Below are the code and all the weights of a small trained network. Each question names an input and a target symbol and asks about switching units off, where a switched-off unit gives its printed mean instead of its output.

import numpy as np


def w(rows, s, z=0):
    codes = np.array(rows[::2]) - 128.0
    scale = np.full(codes.shape[1], s)
    scale[-1] = z or s
    return codes * scale


def norm(h):
    return h / np.sqrt((h * h).mean(-1, keepdims=True) + 1e-5)


def f(y):
    return np.maximum(y, 0)


def softmax(a):
    e = np.exp(a - a.max(-1, keepdims=True))
    return e / e.sum(-1, keepdims=True)


def log_softmax(a):
    a = a - a.max(-1, keepdims=True)
    return a - np.log(np.exp(a).sum(-1, keepdims=True))


def net(x, mask):
    ids = ['Ωαβγδεζθπφψ'.index(c) for c in x.split()]
    T = len(ids)
    res = E[ids] + P[:T]
    u = 0
    for l in range(2):
        q, k, v = (norm(res) @ M[l].T for M in (Q, K, V))
        z = softmax(np.where(np.tri(T) > 0, q @ k.T / 2**0.5, -1e9)) @ v
        res = res + np.where(mask[u], z, O[l][:, -1]) @ O[l][:, :-1]
        u += 1
        y = f(norm(res) @ A[l][:, :-1].T + A[l][:, -1])
        res = res + np.where(mask[u : u + 4], y, B[l][:, -1]) @ B[l][:, :-1]
        u += 4
    return log_softmax(norm(res)[-1] @ U[:, :-1].T + U[:, -1])


Q, K, V, O, A, B = {}, {}, {}, {}, {}, {}
E = w([
[83,106,188],'Ω',
[92,108,128],'α',
[121,194,164],'β',
[140,129,46],'γ',
[76,159,112],'δ',
[94,154,100],'ε',
[67,135,148],'ζ',
[183,72,88],'θ',
[144,185,126],'π',
[152,139,85],'φ',
[181,252,188],'ψ',
],0.022)
P = w([
[255,118,65],'0',
[203,27,129],'1',
[194,66,116],'2',
[168,75,105],'3',
[158,96,103],'4',
[151,104,105],'5',
[139,110,103],'6',
[134,119,106],'7',
[183,237,250],'8',
[129,117,105],'9',
],0.0069)
Q[0] = w([
[148,152,2],'L0H0',
[6,49,145],'L0H0',
],0.0097)
K[0] = w([
[38,154,120],'L0H0',
[254,172,196],'L0H0',
],0.0068)
V[0] = w([
[235,95,103],'L0H0',
[165,216,254],'L0H0',
],0.007)
O[0] = w([
[2,181,198,172],'L0H0',
[188,234,59,11],'L0H0',
],0.0064,0.0012)
A[0] = w([
[124,100,49,250],'L0N0',
[151,250,136,232],'L0N1',
[104,125,157,2],'L0N2',
[95,70,135,25],'L0N3',
],0.016,0.0022)
B[0] = w([
[88,52,254,213],'L0N0',
[83,33,127,255],'L0N1',
[96,26,8,143],'L0N2',
[119,151,188,162],'L0N3',
],0.0062,0.0097)
Q[1] = w([
[149,53,99],'L1H0',
[2,127,112],'L1H0',
],0.013)
K[1] = w([
[160,3,158],'L1H0',
[198,169,52],'L1H0',
],0.014)
V[1] = w([
[179,72,253],'L1H0',
[218,147,165],'L1H0',
],0.011)
O[1] = w([
[60,178,151,254],'L1H0',
[173,119,248,110],'L1H0',
],0.011,0.0091)
A[1] = w([
[114,68,147,238],'L1N0',
[126,68,146,211],'L1N1',
[121,65,119,252],'L1N2',
[145,248,189,230],'L1N3',
],0.014,0.0023)
B[1] = w([
[253,80,79,253],'L1N0',
[133,138,98,218],'L1N1',
[182,244,73,220],'L1N2',
[178,150,17,214],'L1N3',
],0.0073,0.0068)
U = w([
[102,117,147,101],'Ω',
[100,105,211,84],'α',
[48,61,58,155],'β',
[97,128,77,122],'γ',
[204,121,123,93],'δ',
[158,255,171,227],'ε',
[230,72,209,125],'ζ',
[192,190,16,160],'θ',
[99,130,138,1],'π',
[139,173,73,164],'φ',
[81,128,128,61],'ψ',
],0.015,0.0055)

Each question gives the input, a string of symbols that net reads in full, and the target symbol t.
The units are the heads (2 rows each of Q, K, V and O) and the neurons (one row each of A and B). Each row of codes is followed by its name. A weight is (code - 128) times the scale printed after its matrix; where a second scale follows, it is the last column's (O, A, B and U).
mask holds one flag per unit, layer by layer, with each layer's heads first. A switched-off unit (its flag False) gives its mean, the last column of its rows in O or B, instead of its output. The means were averaged over made-up inputs and are rounded, as every weight is.
A unit's drop is (log p(t) with every unit on - log p(t) with that unit switched off) / (log p(t) with every unit on - log p(t) with every unit switched off).
The circuit of an input: a set's keep is (log p(t) with only the set's units on - log p(t) with every unit switched off) / (log p(t) with every unit on - log p(t) with every unit switched off). Starting from all 10 units, units are removed one at a time, each time the one whose removal leaves the highest keep (on an exact tie, the one counted first), for as long as the keep stays at least 0.8.
units of the circuit, in order: the units of the circuit, biggest drop first
top k neurons: the k neurons with the biggest drops, biggest first
k most important neurons of layer l: the k neurons of layer l with the biggest drops, biggest first
drop of u: that unit's drop, to one decimal
input ψ α ζ ζ α π δ, target ζ: units of the circuit, in order	(L1H0; L0H0)
input ψ ζ δ α ε γ α ψ ε ε, target ζ: top neuron	(L0N0)
input π ψ Ω Ω, target θ: top 2 neurons	(L0N0; L0N1)
input ζ β α, target α: top 2 neurons	(L0N0; L0N1)
input ψ α α ψ α α π δ, target ζ: units of the circuit, in order	(L1H0; L0H0; L0N0)
input ψ ψ Ω, target ζ: units of the circuit, in order	(L1H0; L0H0)
input ψ ζ ζ α α γ β ε θ Ω, target ζ: units of the circuit, in order	(L1H0; L0H0; L0N0)
input α α γ δ α γ π ψ ε, target β: top 2 neurons	(L0N1; L0N0)
input α π Ω π α γ α ψ ζ, target β: top 3 neurons	(L0N1; L1N2; L0N2)
input π α ψ ψ δ, target θ: units of the circuit, in order	(L0H0; L1H0; L0N0)
input ψ ψ ψ ψ γ ζ α γ π, target θ: top 3 neurons	(L0N0; L1N3; L0N3)
input ζ ψ Ω φ ζ ε α δ, target α: units of the circuit, in order	(L0N0; L1H0)
input π Ω α ε, target θ: 2 most important neurons of layer 0	(L0N1; L0N0)
input α α β π α ζ α ψ ψ, target θ: 3 most important neurons of layer 0	(L0N0; L0N3; L0N2)
input π ζ ε α ζ, target θ: top 3 neurons	(L0N0; L1N2; L0N1)
input ζ Ω α ζ α, target α: top 2 neurons	(L0N1; L0N0)
input π α α Ω α θ γ α, target θ: units of the circuit, in order	(L0H0; L1H0; L0N0; L0N1)
input α α γ θ θ γ α δ α, target β: units of the circuit, in order	(L1H0)
input α α ζ ψ α γ α ψ α, target β: top 4 neurons	(L0N1; L0N0; L0N2; L0N3)
input α α ζ ψ ζ α ε β, target β: units of the circuit, in order	(L0N1)
input π ψ ψ ψ β δ α ζ α Ω, target θ: 3 most important neurons of layer 0	(L0N0; L0N1; L0N2)
input α π ζ π α α Ω α ζ, target β: top 3 neurons	(L0N1; L1N2; L0N0)
input ψ γ θ, target ζ: 3 most important neurons of layer 0	(L0N1; L0N0; L0N3)
input ζ α δ, target α: drop of L0N1	0.1
input Ω θ θ, target ζ: drop of L1H0	0.7
